Below are the code and all the weights of a small trained network. Each question names an input and a class and asks about switching units off, where a switched-off unit gives its printed mean instead of its output.

import numpy as np


def w(rows, s, z=0):
    codes = np.array(rows[::2]) - 128.0
    scale = np.full(codes.shape[1], s)
    scale[-1] = z or s
    return codes * scale


def f(y):
    return np.maximum(y, 0)


def log_softmax(a):
    a = a - a.max(-1, keepdims=True)
    return a - np.log(np.exp(a).sum(-1, keepdims=True))


def net(x, mask):
    res = np.array(x, float).reshape(1, 6) / 4 @ E
    y = f(res @ A[0][:, :-1].T + A[0][:, -1])
    res = res + np.where(mask, y, B[0][:, -1]) @ B[0][:, :-1]
    return log_softmax(res[-1] @ U[:, :-1].T + U[:, -1])


A, B = {}, {}
E = w([
[131,168,80,219,100,216,96,159,106,165,239,137],'x0',
[135,104,54,74,216,219,176,27,196,55,172,43],'x1',
[79,156,173,110,112,156,164,64,152,173,120,137],'x2',
[99,255,108,140,78,213,216,64,21,138,151,122],'x3',
[99,72,70,54,37,192,23,127,53,57,34,193],'x4',
[247,83,172,121,134,242,169,149,148,218,94,65],'x5',
],0.0079)
A[0] = w([
[95,149,205,157,133,97,218,164,192,140,198,106,213],'neuron 1',
[255,134,154,152,159,168,112,156,122,112,185,72,79],'neuron 2',
[73,140,166,156,206,68,145,60,204,144,147,100,116],'neuron 3',
[77,123,168,99,197,35,157,101,217,110,136,113,120],'neuron 4',
[59,87,55,148,178,188,99,80,149,106,167,119,103],'neuron 5',
[112,198,112,126,139,188,183,33,118,157,137,114,164],'neuron 6',
[131,108,233,172,51,111,129,161,157,206,136,187,209],'neuron 7',
[133,101,144,122,109,96,51,158,122,121,98,193,165],'neuron 8',
[197,125,212,108,145,111,177,186,121,148,104,86,184],'neuron 9',
[245,146,80,196,156,134,155,179,145,142,152,107,45],'neuron 10',
[214,106,114,131,99,155,99,156,145,184,190,7,125],'neuron 11',
[80,243,104,155,70,118,138,163,37,90,106,221,254],'neuron 12',
[208,118,165,148,136,94,92,183,171,144,138,48,124],'neuron 13',
[139,19,140,97,147,103,79,92,112,117,89,111,220],'neuron 14',
[203,125,87,183,92,128,128,169,157,211,170,56,164],'neuron 15',
],0.0095,0.0044)
B[0] = w([
[137,100,115,123,142,99,136,105,30,98,113,171,220],'neuron 1',
[152,69,50,97,182,119,156,244,163,101,171,36,192],'neuron 2',
[152,120,128,87,151,46,220,71,104,60,98,96,193],'neuron 3',
[101,152,137,152,107,99,200,18,48,19,159,89,193],'neuron 4',
[134,180,215,108,58,134,130,123,91,213,89,145,184],'neuron 5',
[160,139,178,49,148,124,235,15,64,150,64,169,209],'neuron 6',
[185,219,160,104,73,107,127,106,57,134,73,132,228],'neuron 7',
[48,162,105,109,79,109,90,156,131,84,54,236,204],'neuron 8',
[185,181,142,67,104,233,143,126,125,150,110,177,204],'neuron 9',
[172,81,71,97,144,126,105,158,142,110,175,75,190],'neuron 10',
[175,141,121,72,160,135,98,168,139,1,159,76,205],'neuron 11',
[112,72,130,192,40,152,43,63,139,108,194,73,249],'neuron 12',
[204,130,148,34,175,192,175,138,90,83,136,132,197],'neuron 13',
[161,153,129,64,107,83,213,134,75,89,77,134,201],'neuron 14',
[224,154,168,54,180,139,176,85,113,58,136,93,215],'neuron 15',
],0.0091,0.016)
U = w([
[155,91,121,104,205,160,145,214,189,124,154,141,66],'0',
[65,155,128,180,51,99,49,169,120,120,96,221,156],'1',
[6,72,165,227,190,214,71,205,237,216,145,186,2],'2',
[97,148,80,182,130,106,23,149,73,102,210,82,110],'3',
[119,122,127,123,135,142,155,91,144,69,192,70,144],'4',
[105,140,133,121,152,82,142,104,121,102,69,180,105],'5',
[137,228,164,118,105,204,146,89,117,187,102,148,222],'6',
],0.011,0.0068)

Each question gives the input, the list of numbers given to net, and the class t.
The units are the neurons (one row each of A and B). Each row of codes is followed by its name. A weight is (code - 128) times the scale printed after its matrix; where a second scale follows, it is the last column's (A, B and U).
mask holds one flag per neuron, in row order. A switched-off neuron (its flag False) gives its mean, the last column of its row in B, instead of its output. The means were averaged over made-up inputs and are rounded, as every weight is.
A unit's drop is (log p(t) with every unit on - log p(t) with that unit switched off) / (log p(t) with every unit on - log p(t) with every unit switched off).
The circuit of an input: a set's keep is (log p(t) with only the set's units on - log p(t) with every unit switched off) / (log p(t) with every unit on - log p(t) with every unit switched off). Starting from the 12 units with the biggest drops (on a tie, the unit counted first), units are removed one at a time, each time the one whose removal leaves the highest keep (on an exact tie, the one counted first), for as long as the keep stays at least 0.8.
circuit, biggest first: the units of the circuit, biggest drop first
most important unit: the unit with the biggest drop
k most important neurons: the k neurons with the biggest drops, biggest first
input [4,-4,-6,5,-8,-7], class 3: most important unit -> neuron 12
input [-1,-1,4,-8,8,2], class 1: circuit, biggest first -> (neuron 8; neuron 6)
input [-1,7,3,-1,-8,-8], class 5: circuit, biggest first -> (neuron 12; neuron 1)
input [-5,2,2,5,-4,0], class 5: circuit, biggest first -> (neuron 3; neuron 12)
input [7,-3,8,-7,-4,-3], class 5: circuit, biggest first -> (neuron 12; neuron 1)
input [3,0,7,1,-6,-8], class 5: 2 most important neurons -> (neuron 1; neuron 6)
input [7,-5,2,3,3,-6], class 1: circuit, biggest first -> (neuron 15; neuron 13)
input [-4,-3,-6,-5,0,4], class 0: circuit, biggest first -> (neuron 6; neuron 13; neuron 12)
input [-4,4,1,1,3,-2], class 5: 2 most important neurons -> (neuron 9; neuron 7)
input [8,4,-7,6,4,-2], class 6: 2 most important neurons -> (neuron 5; neuron 6)
input [3,-2,-5,-2,-1,-1], class 3: circuit, biggest first -> (neuron 6; neuron 3)
input [-4,7,-6,-5,4,3], class 0: circuit, biggest first -> (neuron 12; neuron 7)
input [0,5,2,-1,-6,-6], class 5: circuit, biggest first -> (neuron 12; neuron 1)
input [8,6,-6,7,5,8], class 4: most important unit -> neuron 6
input [4,8,-2,-5,1,-6], class 5: circuit, biggest first -> (neuron 5; neuron 12; neuron 9)
input [1,2,-5,6,5,-5], class 3: 2 most important neurons -> (neuron 12; neuron 8)
input [4,3,-5,0,-5,1], class 0: circuit, biggest first -> (neuron 12; neuron 2)
input [1,-7,-7,-6,0,0], class 1: 4 most important neurons -> (neuron 8; neuron 6; neuron 3; neuron 4)
input [5,-6,-1,7,8,-7], class 1: 2 most important neurons -> (neuron 8; neuron 2)
input [8,-7,-4,3,-7,7], class 4: 3 most important neurons -> (neuron 15; neuron 7; neuron 1)
input [-5,7,-4,0,0,-2], class 5: circuit, biggest first -> (neuron 12)
input [-5,7,3,0,1,7], class 6: 4 most important neurons -> (neuron 12; neuron 6; neuron 9; neuron 10)
input [6,7,-1,4,-3,-5], class 6: 2 most important neurons -> (neuron 5; neuron 6)
input [3,1,-3,-3,0,1], class 0: 2 most important neurons -> (neuron 12; neuron 4)
input [4,-3,-3,-4,-4,-6], class 3: 4 most important neurons -> (neuron 6; neuron 14; neuron 9; neuron 5)
input [-6,-2,4,3,-1,-6], class 4: 2 most important neurons -> (neuron 12; neuron 4)
input [5,-8,-2,-8,-3,0], class 6: circuit, biggest first -> (neuron 7)
